Below are the code and all the weights of a small trained network. Each question names an input and a target symbol and asks about switching units off, where a switched-off unit gives its printed mean instead of its output.

import numpy as np


def w(rows, s, z=0):
    codes = np.array(rows[::2]) - 128.0
    scale = np.full(codes.shape[1], s)
    scale[-1] = z or s
    return codes * scale


def norm(h):
    return h / np.sqrt((h * h).mean(-1, keepdims=True) + 1e-5)


def softmax(a):
    e = np.exp(a - a.max(-1, keepdims=True))
    return e / e.sum(-1, keepdims=True)


def log_softmax(a):
    a = a - a.max(-1, keepdims=True)
    return a - np.log(np.exp(a).sum(-1, keepdims=True))


def net(x, mask):
    ids = ['αβδζθξπψ'.index(c) for c in x.split()]
    T = len(ids)
    res = E[ids] + P[:T]
    u = 0
    for l in range(3):
        r = norm(res)
        for j in range(2):
            rows = slice(2 * j, 2 * j + 2)
            q, k, v = (r @ M[l][rows].T for M in (Q, K, V))
            z = softmax(np.where(np.tri(T) > 0, q @ k.T / 2**0.5, -1e9)) @ v
            o = O[l][rows]
            res = res + np.where(mask[u + j], z, o[:, -1]) @ o[:, :-1]
        u += 2
    return log_softmax(norm(res)[-1] @ U[:, :-1].T + U[:, -1])


Q, K, V, O = {}, {}, {}, {}
E = w([
[181,58,8,220,198,128,167,153],'α',
[133,197,154,215,69,241,220,39],'β',
[190,96,55,224,210,156,157,145],'δ',
[164,80,64,205,203,127,173,149],'ζ',
[122,42,101,146,172,168,226,145],'θ',
[86,36,204,128,117,62,186,122],'ξ',
[137,37,133,124,151,122,149,100],'π',
[134,178,113,95,210,73,212,172],'ψ',
],0.018)
P = w([
[18,92,76,173,144,104,111,155],'0',
[144,122,90,183,136,130,169,134],'1',
[171,134,95,167,108,129,190,128],'2',
[168,147,92,159,82,138,172,149],'3',
[165,148,85,145,45,133,159,168],'4',
[168,148,88,130,33,145,147,184],'5',
[178,145,80,129,2,137,127,215],'6',
],0.011)
Q[0] = w([
[95,99,99,74,142,89,91,69],'0.h0',
[82,79,118,186,133,136,178,207],'0.h0',
[206,186,101,155,82,115,254,164],'0.h1',
[157,221,232,28,151,139,33,213],'0.h1',
],0.0075)
K[0] = w([
[133,63,109,132,153,161,102,177],'0.h0',
[123,143,159,175,97,165,87,142],'0.h0',
[100,145,94,248,54,133,145,76],'0.h1',
[196,11,129,87,156,161,52,150],'0.h1',
],0.011)
V[0] = w([
[130,2,39,84,138,142,163,109],'0.h0',
[185,228,134,120,56,91,160,140],'0.h0',
[138,132,152,120,83,184,75,127],'0.h1',
[133,128,134,184,52,158,123,94],'0.h1',
],0.0081)
O[0] = w([
[146,112,197,128,176,245,131,255,241],'0.h0',
[211,151,59,112,17,69,21,131,106],'0.h0',
[74,178,92,94,148,117,148,62,1],'0.h1',
[213,188,63,109,156,99,105,115,163],'0.h1',
],0.0081,0.0056)
Q[1] = w([
[144,218,118,10,145,116,159,110],'1.h0',
[249,135,76,197,155,135,117,177],'1.h0',
[76,147,83,82,86,118,33,83],'1.h1',
[98,99,125,118,158,135,123,87],'1.h1',
],0.012)
K[1] = w([
[161,210,80,22,86,107,181,161],'1.h0',
[138,234,1,215,144,202,91,34],'1.h0',
[66,145,99,142,156,149,149,49],'1.h1',
[76,84,51,107,174,88,154,76],'1.h1',
],0.0098)
V[1] = w([
[93,116,205,102,141,89,158,178],'1.h0',
[90,64,159,111,154,99,161,144],'1.h0',
[85,198,148,129,113,137,201,96],'1.h1',
[68,102,137,37,248,66,108,180],'1.h1',
],0.011)
O[1] = w([
[195,123,29,183,85,143,131,140,6],'1.h0',
[149,209,116,118,119,189,154,201,99],'1.h0',
[48,111,157,167,133,201,209,176,92],'1.h1',
[10,141,210,73,230,87,78,5,218],'1.h1',
],0.012,0.002)
Q[2] = w([
[86,52,112,230,88,212,118,176],'2.h0',
[56,151,185,43,223,213,139,165],'2.h0',
[87,1,191,146,155,63,145,54],'2.h1',
[6,209,126,164,142,169,85,201],'2.h1',
],0.0098)
K[2] = w([
[129,50,137,149,119,167,123,117],'2.h0',
[88,166,104,195,155,164,116,66],'2.h0',
[167,144,141,8,152,106,145,184],'2.h1',
[107,120,91,178,178,160,174,76],'2.h1',
],0.015)
V[2] = w([
[207,178,79,175,105,151,108,107],'2.h0',
[126,33,101,135,110,139,114,176],'2.h0',
[167,190,32,142,132,103,135,129],'2.h1',
[152,251,141,113,105,112,137,174],'2.h1',
],0.012)
O[2] = w([
[163,193,87,170,218,49,91,135,4],'2.h0',
[16,108,98,167,186,223,127,182,233],'2.h0',
[155,145,130,103,161,140,254,108,40],'2.h1',
[157,47,186,122,166,92,148,163,36],'2.h1',
],0.012,0.0039)
U = w([
[3,95,185,127,182,96,160,211,202],'α',
[209,220,116,127,14,184,182,173,95],'β',
[191,255,137,174,113,51,61,148,133],'δ',
[80,174,97,151,131,59,159,57,24],'ζ',
[61,141,38,61,67,123,164,60,4],'θ',
[46,128,159,147,38,40,49,120,101],'ξ',
[97,152,129,82,84,97,12,80,152],'π',
[207,51,225,63,111,64,148,73,196],'ψ',
],0.007,0.0033)

Each question gives the input, a string of symbols that net reads in full, and the target symbol t.
The units are the heads (2 rows each of Q, K, V and O). Each row of codes is followed by its name. A weight is (code - 128) times the scale printed after its matrix; where a second scale follows, it is the last column's (O and U).
mask holds one flag per head, layer by layer. A switched-off head (its flag False) gives its mean, the last column of its rows in O, instead of its output. The means were averaged over made-up inputs and are rounded, as every weight is.
A unit's drop is (log p(t) with every unit on - log p(t) with that unit switched off) / (log p(t) with every unit on - log p(t) with every unit switched off).
The circuit of an input: a set's keep is (log p(t) with only the set's units on - log p(t) with every unit switched off) / (log p(t) with every unit on - log p(t) with every unit switched off). Starting from all 6 units, units are removed one at a time, each time the one whose removal leaves the highest keep (on an exact tie, the one counted first), for as long as the keep stays at least 0.8.
units of the circuit, in order: the units of the circuit, biggest drop first
unit that matters most: the unit with the biggest drop
which heads matter: for each layer, one digit per head in row order, 1 if its drop is at least 0.15 and else 0, layers parted by /
input α ζ ψ α π β, target π: which heads matter => 01 / 11 / 01
input ξ ξ π ψ ψ ψ δ, target α: units of the circuit, in order => 1.h0, 2.h0
input π β ψ ψ θ ξ, target ψ: which heads matter => 11 / 10 / 10
input ψ δ ξ ψ ψ ξ ψ, target δ: which heads matter => 10 / 10 / 10
input δ δ δ ξ β, target ξ: unit that matters most => 1.h0
input ψ β ζ ψ θ, target ψ: units of the circuit, in order => 1.h0, 2.h0
input δ π ψ ζ β ψ α, target ψ: units of the circuit, in order => 1.h0, 0.h1, 2.h0
input β ζ δ ζ ξ ψ ψ, target ψ: which heads matter => 00 / 10 / 10
input β ψ δ α ξ π, target π: units of the circuit, in order => 1.h0, 2.h1, 1.h1
input ψ ψ ξ ξ α ψ, target δ: units of the circuit, in order => 1.h0, 2.h0
input β ψ ξ ψ ζ, target ψ: units of the circuit, in order => 0.h1, 1.h0, 2.h0
input ψ β ξ π ζ, target π: units of the circuit, in order => 1.h0, 2.h1, 0.h1
input ζ π ζ θ ψ β, target ψ: which heads matter => 01 / 10 / 01
input ξ ψ δ δ δ ψ ξ, target β: units of the circuit, in order => 1.h0
input ψ ζ α δ β ζ ξ, target ξ: units of the circuit, in order => 0.h1, 2.h1
input α θ θ ψ β α, target ψ: which heads matter => 01 / 10 / 01
input θ ξ ψ ψ ψ δ α, target α: units of the circuit, in order => 2.h0, 1.h0
input β α ξ α ψ ξ, target ψ: which heads matter => 01 / 10 / 10
input β π β β β π, target β: which heads matter => 10 / 01 / 00
input β α π δ, target π: units of the circuit, in order => 1.h0, 2.h1
input π ψ δ β δ, target δ: units of the circuit, in order => 1.h1, 2.h0
input ψ θ ζ β θ δ, target θ: unit that matters most => 1.h0
input ψ θ δ ψ β δ, target ψ: which heads matter => 01 / 10 / 01
